Here is a tiny trained network, its code and every weight. The questions are about switching its units off for an input and a class, where a switched-off unit gives its printed mean instead of its output.

import numpy as np


def w(rows, s, z=0):
    codes = np.array(rows[::2]) - 128.0
    scale = np.full(codes.shape[1], s)
    scale[-1] = z or s
    return codes * scale


def norm(h):
    return h / np.sqrt((h * h).mean(-1, keepdims=True) + 1e-5)


def f(y):
    return np.maximum(y, 0)


def log_softmax(a):
    a = a - a.max(-1, keepdims=True)
    return a - np.log(np.exp(a).sum(-1, keepdims=True))


def net(x, mask):
    res = np.array(x, float).reshape(1, 6) / 4 @ E
    u = 0
    for l in range(2):
        y = f(norm(res) @ A[l][:, :-1].T + A[l][:, -1])
        res = res + np.where(mask[u : u + 6], y, B[l][:, -1]) @ B[l][:, :-1]
        u += 6
    return log_softmax(norm(res)[-1] @ U[:, :-1].T + U[:, -1])


A, B = {}, {}
E = w([
[147,8,55,106,157,104,46,117,98,201,129,9],'x0',
[248,120,41,99,140,198,177,150,216,103,212,181],'x1',
[155,156,81,2,54,121,181,70,52,224,190,109],'x2',
[184,126,229,29,110,116,9,213,103,84,205,194],'x3',
[124,103,119,84,102,42,72,160,207,110,102,212],'x4',
[100,42,250,77,170,143,156,78,172,104,157,45],'x5',
],0.0055)
A[0] = w([
[131,31,93,139,97,123,148,107,173,123,190,168,89],'L0N1',
[174,24,165,112,141,98,1,128,148,97,97,142,2],'L0N2',
[74,133,75,196,110,72,123,105,152,123,66,121,77],'L0N3',
[130,155,89,113,145,140,169,115,101,204,139,113,88],'L0N4',
[84,200,48,113,9,117,117,155,32,171,78,138,179],'L0N5',
[103,177,74,205,113,76,142,153,80,127,37,135,130],'L0N6',
],0.0065,0.0026)
B[0] = w([
[114,210,181,123,94,86,109,202,114,224,39,53,182],'L0N1',
[97,100,2,123,118,165,130,194,193,89,130,87,220],'L0N2',
[80,46,142,216,71,254,150,28,194,137,168,173,210],'L0N3',
[102,73,81,170,89,136,113,119,88,132,161,228,193],'L0N4',
[184,103,107,153,253,93,125,61,67,124,117,174,254],'L0N5',
[24,72,244,171,138,148,132,113,205,144,133,106,239],'L0N6',
],0.0081,0.0058)
A[1] = w([
[132,203,165,179,141,138,133,144,122,91,98,148,54],'L1N1',
[144,89,148,104,148,129,142,101,79,189,117,41,42],'L1N2',
[109,76,135,84,127,118,87,103,121,118,136,2,166],'L1N3',
[141,124,140,61,75,76,131,138,152,142,106,179,71],'L1N4',
[104,168,123,81,55,144,150,103,166,93,139,152,3],'L1N5',
[115,168,174,140,130,131,145,201,195,50,79,154,79],'L1N6',
],0.0087,0.0026)
B[1] = w([
[128,216,188,87,55,90,127,155,87,133,39,24,184],'L1N1',
[67,156,190,191,220,57,138,40,98,99,79,188,211],'L1N2',
[120,70,153,202,91,197,147,117,229,161,114,121,253],'L1N3',
[99,174,169,80,130,103,136,154,81,12,96,131,176],'L1N4',
[80,137,189,140,120,147,157,255,138,206,22,91,153],'L1N5',
[147,158,148,111,189,49,171,68,15,173,165,209,246],'L1N6',
],0.0092,0.0053)
U = w([
[112,101,104,146,87,193,120,179,214,132,129,24,195],'0',
[86,115,183,202,186,107,145,43,125,155,110,135,165],'1',
[209,167,42,53,158,95,111,128,91,118,182,158,4],'2',
[136,246,214,81,125,65,146,167,76,107,102,110,90],'3',
],0.012,0.0027)

Each question gives the input, the list of numbers given to net, and the class t.
The units are the neurons (one row each of A and B). Each row of codes is followed by its name. A weight is (code - 128) times the scale printed after its matrix; where a second scale follows, it is the last column's (A, B and U).
mask holds one flag per neuron, layer by layer. A switched-off neuron (its flag False) gives its mean, the last column of its row in B, instead of its output. The means were averaged over made-up inputs and are rounded, as every weight is.
A unit's drop is (log p(t) with every unit on - log p(t) with that unit switched off) / (log p(t) with every unit on - log p(t) with every unit switched off).
unit that matters most: the unit with the biggest drop
k most important neurons: the k neurons with the biggest drops, biggest first
top k neurons in layer l: the k neurons of layer l with the biggest drops, biggest first
drop when u is switched off: that unit's drop, to one decimal
input [7,5,-1,-7,6,8], class 0: unit that matters most	L0N5
input [4,-7,8,8,7,7], class 0: top 2 neurons in layer 1	L1N3, L1N6
input [1,-6,-7,8,6,7], class 0: 4 most important neurons	L0N2, L1N2, L1N3, L0N5
input [-8,-4,-7,2,8,-3], class 3: top 2 neurons in layer 1	L1N1, L1N3
input [-5,0,8,-4,2,-3], class 2: 4 most important neurons	L0N5, L1N3, L1N2, L0N3
input [1,-7,-4,6,3,5], class 0: top 3 neurons in layer 0	L0N2, L0N5, L0N6
input [-1,-1,6,5,5,-1], class 2: top 2 neurons in layer 0	L0N5, L0N6
input [1,7,4,-5,-8,-2], class 2: 3 most important neurons	L0N6, L0N4, L1N3
input [6,8,-7,2,6,-4], class 2: 2 most important neurons	L1N6, L1N3
input [-1,8,-7,-2,8,7], class 2: 3 most important neurons	L1N6, L0N6, L0N2
input [-3,2,7,-3,4,-6], class 2: 2 most important neurons	L0N5, L1N3
input [2,4,-1,-1,4,8], class 0: top 2 neurons in layer 0	L0N2, L0N5
input [-5,-5,4,1,2,2], class 3: top 2 neurons in layer 0	L0N3, L0N6
input [-6,-2,-3,-2,0,5], class 3: top neuron in layer 1	L1N1
input [3,1,1,3,8,1], class 0: drop when L0N2 is switched off	0.9
input [4,-1,-5,5,-5,2], class 0: drop when L0N2 is switched off	0.1
input [-7,4,0,2,1,-7], class 3: drop when L1N1 is switched off	0.4
